Below are the code and all the weights of a small trained network. Each question names an input and a target symbol and asks about switching units off, where a switched-off unit gives its printed mean instead of its output.

import numpy as np


def w(rows, s, z=0):
    codes = np.array(rows[::2]) - 128.0
    scale = np.full(codes.shape[1], s)
    scale[-1] = z or s
    return codes * scale


def norm(h):
    return h / np.sqrt((h * h).mean(-1, keepdims=True) + 1e-5)


def f(y):
    return y / 2 * (1 + np.tanh(0.7978845608 * (y + 0.044715 * y**3)))


def softmax(a):
    e = np.exp(a - a.max(-1, keepdims=True))
    return e / e.sum(-1, keepdims=True)


def log_softmax(a):
    a = a - a.max(-1, keepdims=True)
    return a - np.log(np.exp(a).sum(-1, keepdims=True))


def net(x, mask):
    ids = ['γδζθλξπω'.index(c) for c in x.split()]
    T = len(ids)
    res = E[ids] + P[:T]
    r = norm(res)
    for j in range(2):
        rows = slice(2 * j, 2 * j + 2)
        q, k, v = (r @ M[0][rows].T for M in (Q, K, V))
        z = softmax(np.where(np.tri(T) > 0, q @ k.T / 2**0.5, -1e9)) @ v
        o = O[0][rows]
        res = res + np.where(mask[j], z, o[:, -1]) @ o[:, :-1]
    y = f(norm(res) @ A[0][:, :-1].T + A[0][:, -1])
    res = res + np.where(mask[2:10], y, B[0][:, -1]) @ B[0][:, :-1]
    return log_softmax(norm(res)[-1] @ U[:, :-1].T + U[:, -1])


Q, K, V, O, A, B = {}, {}, {}, {}, {}, {}
E = w([
[179,38,182,184,123,161,11],'γ',
[96,179,121,201,47,98,98],'δ',
[80,175,102,187,29,105,148],'ζ',
[118,175,109,149,40,74,164],'θ',
[114,130,101,145,67,34,214],'λ',
[201,197,189,106,98,152,209],'ξ',
[97,153,125,110,253,113,122],'π',
[116,160,80,139,92,212,196],'ω',
],0.015)
P = w([
[130,157,164,227,173,134,198],'0',
[122,143,145,176,161,134,181],'1',
[114,128,146,130,164,133,163],'2',
[73,122,153,101,171,144,106],'3',
[57,136,151,71,160,144,99],'4',
[2,133,168,53,157,136,79],'5',
],0.0088)
Q[0] = w([
[55,186,139,134,145,137,128],'head 1',
[128,130,65,71,185,145,124],'head 1',
[88,188,94,90,99,68,181],'head 2',
[74,251,252,133,129,92,208],'head 2',
],0.011)
K[0] = w([
[24,60,121,48,145,94,148],'head 1',
[136,100,76,196,100,144,100],'head 1',
[128,113,121,4,145,155,161],'head 2',
[44,143,103,44,137,189,110],'head 2',
],0.011)
V[0] = w([
[122,111,167,151,85,46,57],'head 1',
[107,153,139,181,118,202,67],'head 1',
[33,18,1,167,127,115,144],'head 2',
[145,152,129,131,185,55,69],'head 2',
],0.011)
O[0] = w([
[181,149,214,168,77,112,167,88],'head 1',
[122,76,153,111,133,253,150,119],'head 1',
[174,166,78,226,234,127,85,6],'head 2',
[85,158,206,178,168,92,162,64],'head 2',
],0.012)
A[0] = w([
[167,62,107,140,225,81,155,246],'neuron 1',
[140,227,94,175,57,119,158,36],'neuron 2',
[197,109,111,61,177,171,136,171],'neuron 3',
[121,165,244,162,105,96,187,20],'neuron 4',
[123,166,20,69,198,157,160,98],'neuron 5',
[139,160,170,122,161,230,159,252],'neuron 6',
[184,77,185,111,133,152,172,164],'neuron 7',
[70,172,206,110,189,135,203,135],'neuron 8',
],0.011,0.0028)
B[0] = w([
[153,174,195,46,84,140,118,148],'neuron 1',
[126,114,165,65,178,175,97,231],'neuron 2',
[162,122,63,170,123,59,10,202],'neuron 3',
[184,56,101,135,176,140,119,253],'neuron 4',
[155,54,6,204,69,120,66,238],'neuron 5',
[79,169,105,159,86,72,169,223],'neuron 6',
[123,153,121,101,106,40,79,196],'neuron 7',
[92,85,86,123,188,97,153,221],'neuron 8',
],0.011,0.0045)
U = w([
[169,45,149,254,82,139,192,118],'γ',
[124,175,114,201,114,230,179,162],'δ',
[198,212,134,176,107,97,124,184],'ζ',
[185,69,3,183,85,135,105,129],'θ',
[78,70,90,162,199,110,172,132],'λ',
[177,45,146,105,175,230,83,84],'ξ',
[109,124,122,99,24,122,170,165],'π',
[143,81,113,169,115,152,131,3],'ω',
],0.0076,0.003)

Each question gives the input, a string of symbols that net reads in full, and the target symbol t.
The units are the heads (2 rows each of Q, K, V and O) and the neurons (one row each of A and B). Each row of codes is followed by its name. A weight is (code - 128) times the scale printed after its matrix; where a second scale follows, it is the last column's (O, A, B and U).
mask holds one flag per unit, heads first, then neurons. A switched-off unit (its flag False) gives its mean, the last column of its rows in O or B, instead of its output. The means were averaged over made-up inputs and are rounded, as every weight is.
A unit's drop is (log p(t) with every unit on - log p(t) with that unit switched off) / (log p(t) with every unit on - log p(t) with every unit switched off).
The circuit of an input: a set's keep is (log p(t) with only the set's units on - log p(t) with every unit switched off) / (log p(t) with every unit on - log p(t) with every unit switched off). Starting from all 10 units, units are removed one at a time, each time the one whose removal leaves the highest keep (on an exact tie, the one counted first), for as long as the keep stays at least 0.8.
units of the circuit, in order: the units of the circuit, biggest drop first
top k neurons: the k neurons with the biggest drops, biggest first
which heads matter: for each layer, one digit per head in row order, 1 if its drop is at least 0.15 and else 0, layers parted by /
drop of u: that unit's drop, to one decimal
input ξ δ λ ζ, target ζ: which heads matter => 11
input δ θ δ δ, target ξ: top 3 neurons => (neuron 2; neuron 4; neuron 5)
input γ ξ π λ, target λ: units of the circuit, in order => (head 2)
input λ δ ζ, target ζ: units of the circuit, in order => (head 1; head 2; neuron 4)
input ω ω ω π, target θ: which heads matter => 00
input δ δ γ, target γ: which heads matter => 11
input δ δ ω ξ, target θ: which heads matter => 01
input ξ π ξ γ ω π, target θ: which heads matter => 01
input ξ ξ ω λ, target θ: which heads matter => 01
input θ γ ζ, target ξ: units of the circuit, in order => (neuron 2; head 2; head 1)
input δ δ δ, target γ: which heads matter => 11
input ξ γ π ξ π θ, target λ: which heads matter => 01
input ξ θ ξ γ δ ζ, target δ: which heads matter => 11
input ξ δ ξ δ π, target λ: top neuron => (neuron 8)
input δ λ δ δ, target ζ: units of the circuit, in order => (head 2; head 1)
input δ ξ ξ π δ, target λ: units of the circuit, in order => (head 2; neuron 8)
input ω θ θ ζ, target ξ: top 2 neurons => (neuron 2; neuron 6)
input ξ θ ξ λ π ζ, target λ: drop of neuron 6 => 0.0
input θ γ δ ω δ, target θ: drop of neuron 5 => 0.1
input ξ π λ ξ, target λ: drop of neuron 8 => 0.2
